Here is a tiny trained network, its code and every weight. The questions are about switching its units off for an input and a class, where a switched-off unit gives its printed mean instead of its output.

import numpy as np


def w(rows, s, z=0):
    codes = np.array(rows[::2]) - 128.0
    scale = np.full(codes.shape[1], s)
    scale[-1] = z or s
    return codes * scale


def norm(h):
    return h / np.sqrt((h * h).mean(-1, keepdims=True) + 1e-5)


def f(y):
    return y / 2 * (1 + np.tanh(0.7978845608 * (y + 0.044715 * y**3)))


def log_softmax(a):
    a = a - a.max(-1, keepdims=True)
    return a - np.log(np.exp(a).sum(-1, keepdims=True))


def net(x, mask):
    res = np.array(x, float).reshape(1, 5) / 4 @ E
    u = 0
    for l in range(3):
        y = f(norm(res) @ A[l][:, :-1].T + A[l][:, -1])
        res = res + np.where(mask[u : u + 4], y, B[l][:, -1]) @ B[l][:, :-1]
        u += 4
    return log_softmax(norm(res)[-1] @ U[:, :-1].T + U[:, -1])


A, B = {}, {}
E = w([
[168,168,99,155,52,143,137,75,172,61,62],'x0',
[133,181,167,193,169,132,194,77,132,121,174],'x1',
[117,165,125,133,135,20,204,148,108,205,5],'x2',
[141,161,138,65,61,81,105,72,150,187,192],'x3',
[79,177,206,66,190,178,68,89,161,127,57],'x4',
],0.0023)
A[0] = w([
[127,128,146,139,152,2,191,132,115,202,3,226],'L0N0',
[130,208,106,65,68,46,65,44,154,204,209,4],'L0N1',
[88,69,177,108,201,111,112,194,128,221,200,98],'L0N2',
[87,170,218,67,172,164,77,77,126,96,77,84],'L0N3',
],0.003,0.0013)
B[0] = w([
[105,75,120,148,133,154,65,89,147,94,195,251],'L0N0',
[128,7,232,131,98,203,241,186,138,119,59,195],'L0N1',
[140,189,88,102,77,132,156,46,50,65,82,188],'L0N2',
[158,133,3,151,127,144,166,151,163,210,169,191],'L0N3',
],0.0039,0.0025)
A[1] = w([
[82,114,156,87,192,115,126,182,59,175,195,1],'L1N0',
[95,127,136,156,141,3,155,119,131,184,33,84],'L1N1',
[180,175,178,177,176,132,190,74,130,148,165,25],'L1N2',
[153,150,103,160,49,152,130,98,211,77,74,27],'L1N3',
],0.0043,0.0012)
B[1] = w([
[233,178,121,130,79,101,142,46,118,58,34,186],'L1N0',
[206,110,152,100,138,255,49,114,158,19,253,191],'L1N1',
[43,148,144,124,66,53,71,215,127,88,114,226],'L1N2',
[141,144,130,84,172,88,145,93,4,136,131,252],'L1N3',
],0.0047,0.0016)
A[2] = w([
[70,218,222,59,195,215,70,83,202,164,30,12],'L2N0',
[125,84,87,238,244,192,149,219,97,36,2,6],'L2N1',
[125,46,35,197,61,79,220,172,46,140,202,152],'L2N2',
[181,42,50,8,54,123,7,233,121,154,34,26],'L2N3',
],0.0026,0.0016)
B[2] = w([
[230,92,47,192,112,46,170,221,132,168,141,171],'L2N0',
[143,93,222,28,3,108,179,94,155,207,169,203],'L2N1',
[136,169,110,100,197,147,95,151,185,190,70,252],'L2N2',
[65,221,191,228,145,69,182,139,137,90,170,192],'L2N3',
],0.0048,0.0022)
U = w([
[147,86,129,129,151,185,58,101,152,74,189,189],'0',
[135,70,198,90,69,136,185,138,142,180,116,149],'1',
[173,145,40,146,161,112,134,184,162,204,114,136],'2',
[157,170,110,109,125,110,142,70,40,84,71,109],'3',
[32,180,167,179,123,81,121,175,143,90,142,116],'4',
[3,120,117,113,184,180,113,107,115,186,54,6],'5',
],0.012,0.002)

Each question gives the input, the list of numbers given to net, and the class t.
The units are the neurons (one row each of A and B). Each row of codes is followed by its name. A weight is (code - 128) times the scale printed after its matrix; where a second scale follows, it is the last column's (A, B and U).
mask holds one flag per neuron, layer by layer. A switched-off neuron (its flag False) gives its mean, the last column of its row in B, instead of its output. The means were averaged over made-up inputs and are rounded, as every weight is.
A unit's drop is (log p(t) with every unit on - log p(t) with that unit switched off) / (log p(t) with every unit on - log p(t) with every unit switched off).
The circuit of an input: a set's keep is (log p(t) with only the set's units on - log p(t) with every unit switched off) / (log p(t) with every unit on - log p(t) with every unit switched off). Starting from all 12 units, units are removed one at a time, each time the one whose removal leaves the highest keep (on an exact tie, the one counted first), for as long as the keep stays at least 0.8.
units of the circuit, in order: the units of the circuit, biggest drop first
most important unit: the unit with the biggest drop
k most important neurons: the k neurons with the biggest drops, biggest first
k most important neurons of layer l: the k neurons of layer l with the biggest drops, biggest first
input [-3,-1,-6,8,1], class 1: most important unit : L0N1
input [4,8,1,-4,4], class 4: 2 most important neurons : (L1N2 L0N1)
input [8,-8,-3,-5,2], class 3: 3 most important neurons : (L1N3 L1N2 L0N1)
input [4,8,-7,-2,1], class 4: units of the circuit, in order : (L1N2 L0N0)
input [3,6,-5,4,-7], class 2: units of the circuit, in order : (L2N2 L1N1)
input [2,-2,3,-7,8], class 2: 3 most important neurons : (L2N0 L0N1 L0N3)
input [1,8,-6,2,-8], class 2: 2 most important neurons : (L2N2 L1N1)
input [1,-4,1,5,7], class 2: 2 most important neurons : (L2N0 L2N1)
input [3,7,-6,8,-6], class 1: units of the circuit, in order : (L0N1 L1N1)
input [-7,1,-5,-1,2], class 3: units of the circuit, in order : (L1N0 L0N0)
input [3,8,-1,4,-6], class 4: 2 most important neurons : (L1N2 L0N3)
input [-3,4,4,4,-4], class 0: 4 most important neurons : (L1N1 L0N3 L2N3 L2N1)
input [0,5,-7,-1,8], class 2: units of the circuit, in order : (L2N0 L0N0 L1N1)
input [2,-8,8,5,-3], class 0: 2 most important neurons : (L1N1 L1N2)
input [1,-3,2,-5,-3], class 1: most important neuron of layer 2 : (L2N1)
input [-6,6,-2,-7,3], class 1: 2 most important neurons : (L2N1 L1N3)
input [-8,1,6,3,-7], class 3: 4 most important neurons : (L1N0 L0N3 L0N2 L1N1)
input [0,-7,3,0,1], class 4: 2 most important neurons : (L2N3 L0N0)
input [-2,8,1,6,-5], class 4: 2 most important neurons : (L1N2 L2N1)
input [-3,-2,-2,0,2], class 5: units of the circuit, in order : (L1N1)
input [-8,1,-3,-6,-3], class 3: 2 most important neurons : (L1N0 L0N1)
input [3,-1,-7,8,-5], class 1: 2 most important neurons of layer 0 : (L0N1 L0N0)
input [-4,8,-6,-3,8], class 2: 2 most important neurons of layer 0 : (L0N0 L0N3)
input [-2,8,-7,6,1], class 4: 4 most important neurons : (L1N2 L0N0 L1N1 L2N1)
input [-5,8,3,6,4], class 4: 2 most important neurons of layer 1 : (L1N2 L1N3)
input [8,-5,-6,7,-8], class 2: 2 most important neurons of layer 2 : (L2N2 L2N1)
input [-2,-8,6,-5,0], class 4: units of the circuit, in order : (L2N3)
input [6,7,-5,-8,-2], class 1: 2 most important neurons of layer 2 : (L2N1 L2N3)
